Here is a tiny trained network, its code and every weight. The questions are about switching its units off for an input and a target symbol, where a switched-off unit gives its printed mean instead of its output.

import numpy as np


def w(rows, s, z=0):
    codes = np.array(rows[::2]) - 128.0
    scale = np.full(codes.shape[1], s)
    scale[-1] = z or s
    return codes * scale


def norm(h):
    return h / np.sqrt((h * h).mean(-1, keepdims=True) + 1e-5)


def f(y):
    return np.maximum(y, 0)


def softmax(a):
    e = np.exp(a - a.max(-1, keepdims=True))
    return e / e.sum(-1, keepdims=True)


def log_softmax(a):
    a = a - a.max(-1, keepdims=True)
    return a - np.log(np.exp(a).sum(-1, keepdims=True))


def net(x, mask):
    ids = ['Παβζμτψ'.index(c) for c in x.split()]
    T = len(ids)
    res = E[ids] + P[:T]
    q, k, v = (norm(res) @ M[0].T for M in (Q, K, V))
    z = softmax(np.where(np.tri(T) > 0, q @ k.T / 3**0.5, -1e9)) @ v
    res = res + np.where(mask[0], z, O[0][:, -1]) @ O[0][:, :-1]
    y = f(norm(res) @ A[0][:, :-1].T + A[0][:, -1])
    res = res + np.where(mask[1:25], y, B[0][:, -1]) @ B[0][:, :-1]
    return log_softmax(norm(res)[-1] @ U[:, :-1].T + U[:, -1])


Q, K, V, O, A, B = {}, {}, {}, {}, {}, {}
E = w([
[56,210,130,154],'Π',
[179,181,209,80],'α',
[70,91,30,255],'β',
[81,97,34,250],'ζ',
[105,148,101,160],'μ',
[56,218,150,142],'τ',
[164,174,166,112],'ψ',
],0.0079)
P = w([
[172,86,155,190],'0',
[68,249,19,133],'1',
[63,124,167,96],'2',
[111,55,173,147],'3',
[112,150,43,92],'4',
[135,227,166,155],'5',
[119,60,180,147],'6',
[127,141,99,75],'7',
[148,139,153,162],'8',
],0.015)
Q[0] = w([
[10,213,161,125],'h0',
[199,210,122,193],'h0',
[121,206,83,45],'h0',
],0.013)
K[0] = w([
[61,74,202,172],'h0',
[127,254,147,113],'h0',
[72,94,103,52],'h0',
],0.018)
V[0] = w([
[62,178,146,95],'h0',
[168,181,255,137],'h0',
[122,165,25,145],'h0',
],0.0099)
O[0] = w([
[7,52,229,105,159],'h0',
[162,202,231,170,253],'h0',
[162,67,2,175,98],'h0',
],0.0064,0.0033)
A[0] = w([
[113,155,130,85,103],'n0',
[107,123,158,167,120],'n1',
[134,173,180,101,158],'n2',
[128,102,130,81,71],'n3',
[226,206,100,98,189],'n4',
[97,214,74,51,1],'n5',
[164,115,66,65,17],'n6',
[77,166,159,42,92],'n7',
[147,141,146,167,96],'n8',
[178,153,155,112,98],'n9',
[69,68,108,88,74],'n10',
[88,71,165,76,43],'n11',
[202,156,136,204,145],'n12',
[189,157,138,86,75],'n13',
[114,182,123,78,104],'n14',
[86,138,185,61,145],'n15',
[72,136,157,141,96],'n16',
[249,49,78,94,116],'n17',
[171,150,174,101,46],'n18',
[103,188,138,177,85],'n19',
[98,22,171,100,174],'n20',
[237,145,127,95,25],'n21',
[65,122,121,141,68],'n22',
[136,89,118,171,94],'n23',
],0.014,0.0055)
B[0] = w([
[158,98,116,151,154],'n0',
[147,122,122,122,203],'n1',
[114,138,107,126,241],'n2',
[124,91,117,119,133],'n3',
[97,110,129,140,186],'n4',
[5,142,87,164,176],'n5',
[153,125,66,105,145],'n6',
[113,125,118,110,204],'n7',
[139,144,90,139,183],'n8',
[141,91,101,158,165],'n9',
[179,166,110,138,172],'n10',
[182,170,175,110,148],'n11',
[107,139,122,91,253],'n12',
[166,152,91,129,143],'n13',
[145,84,84,136,167],'n14',
[122,123,110,99,227],'n15',
[161,105,134,118,198],'n16',
[126,77,221,139,169],'n17',
[116,117,131,140,164],'n18',
[133,96,123,113,223],'n19',
[70,154,148,161,173],'n20',
[137,137,86,88,144],'n21',
[140,107,139,119,170],'n22',
[133,151,117,103,165],'n23',
],0.016,0.0067)
U = w([
[13,159,94,183,1],'Π',
[145,182,76,79,171],'α',
[210,25,107,27,45],'β',
[151,38,239,154,179],'ζ',
[96,228,254,212,166],'μ',
[187,230,232,153,218],'τ',
[140,48,215,158,152],'ψ',
],0.0095,0.0025)

Each question gives the input, a string of symbols that net reads in full, and the target symbol t.
The units are the heads (3 rows each of Q, K, V and O) and the neurons (one row each of A and B). Each row of codes is followed by its name. A weight is (code - 128) times the scale printed after its matrix; where a second scale follows, it is the last column's (O, A, B and U).
mask holds one flag per unit, heads first, then neurons. A switched-off unit (its flag False) gives its mean, the last column of its rows in O or B, instead of its output. The means were averaged over made-up inputs and are rounded, as every weight is.
A unit's drop is (log p(t) with every unit on - log p(t) with that unit switched off) / (log p(t) with every unit on - log p(t) with every unit switched off).
The circuit of an input: a set's keep is (log p(t) with only the set's units on - log p(t) with every unit switched off) / (log p(t) with every unit on - log p(t) with every unit switched off). Starting from the 12 units with the biggest drops (on a tie, the unit counted first), units are removed one at a time, each time the one whose removal leaves the highest keep (on an exact tie, the one counted first), for as long as the keep stays at least 0.8.
units of the circuit, in order: the units of the circuit, biggest drop first
unit that matters most: the unit with the biggest drop
top k neurons: the k neurons with the biggest drops, biggest first
drop when u is switched off: that unit's drop, to one decimal
input τ β μ α, target μ: units of the circuit, in order -> [n20]
input μ μ β β Π μ τ, target β: units of the circuit, in order -> [h0 n5]
input ζ μ β ψ τ ψ, target Π: top 2 neurons -> [n4 n2]
input ζ ζ β ζ ζ ζ α ζ Π, target α: top 2 neurons -> [n17 n2]
input ψ ζ ζ β ζ ζ μ, target α: units of the circuit, in order -> [h0 n12 n17]
input Π ζ ψ ζ ζ τ μ Π β, target ζ: top 4 neurons -> [n5 n19 n16 n2]
input α ζ ψ ζ, target τ: top 2 neurons -> [n5 n15]
input μ ζ μ μ ζ α β τ β, target τ: units of the circuit, in order -> [h0 n5 n4]
input β ζ τ ψ ζ ζ, target ζ: units of the circuit, in order -> [h0 n19 n16 n5]
input ζ ψ α, target Π: units of the circuit, in order -> [h0 n5]
input α α ψ ψ α ζ ζ ψ ζ, target α: units of the circuit, in order -> [n23 n5 n12]
input α ζ ζ ψ ζ Π Π ζ β, target ψ: top 2 neurons -> [n19 n5]
input α τ β ψ β β β, target τ: top 2 neurons -> [n5 n15]
input ψ α ψ α ψ β, target μ: top 3 neurons -> [n14 n5 n7]
input τ ζ τ μ, target μ: unit that matters most -> n20
input β ψ τ ψ ψ τ β τ μ, target ζ: top 2 neurons -> [n19 n5]
input ζ ψ ζ μ β ψ, target α: top 2 neurons -> [n5 n20]
input β ψ Π Π ζ μ ψ ζ β, target β: units of the circuit, in order -> [n5 n20]
input Π τ β μ, target Π: top 4 neurons -> [n20 n17 n8 n12]
input τ ζ ζ ζ, target μ: top 4 neurons -> [n20 n15 n14 n5]
input Π β τ τ ζ ψ Π μ μ, target μ: units of the circuit, in order -> [h0]
input Π ψ β, target ψ: top 4 neurons -> [n22 n16 n20 n5]
input α ζ α ζ ψ τ ψ, target τ: top 2 neurons -> [n5 n14]
input τ τ ζ μ α ζ ζ τ β, target α: top 2 neurons -> [n23 n5]
input Π ψ τ ψ μ ψ μ, target Π: top 2 neurons -> [n17 n20]
input β β μ β ψ ζ, target β: drop when n4 is switched off -> 0.1
input Π ψ ψ ψ, target Π: drop when n21 is switched off -> 0.0
input ψ ψ ψ α ζ τ ζ Π μ, target ζ: drop when n1 is switched off -> 0.2
input α α ζ Π μ α, target α: drop when n20 is switched off -> 0.2
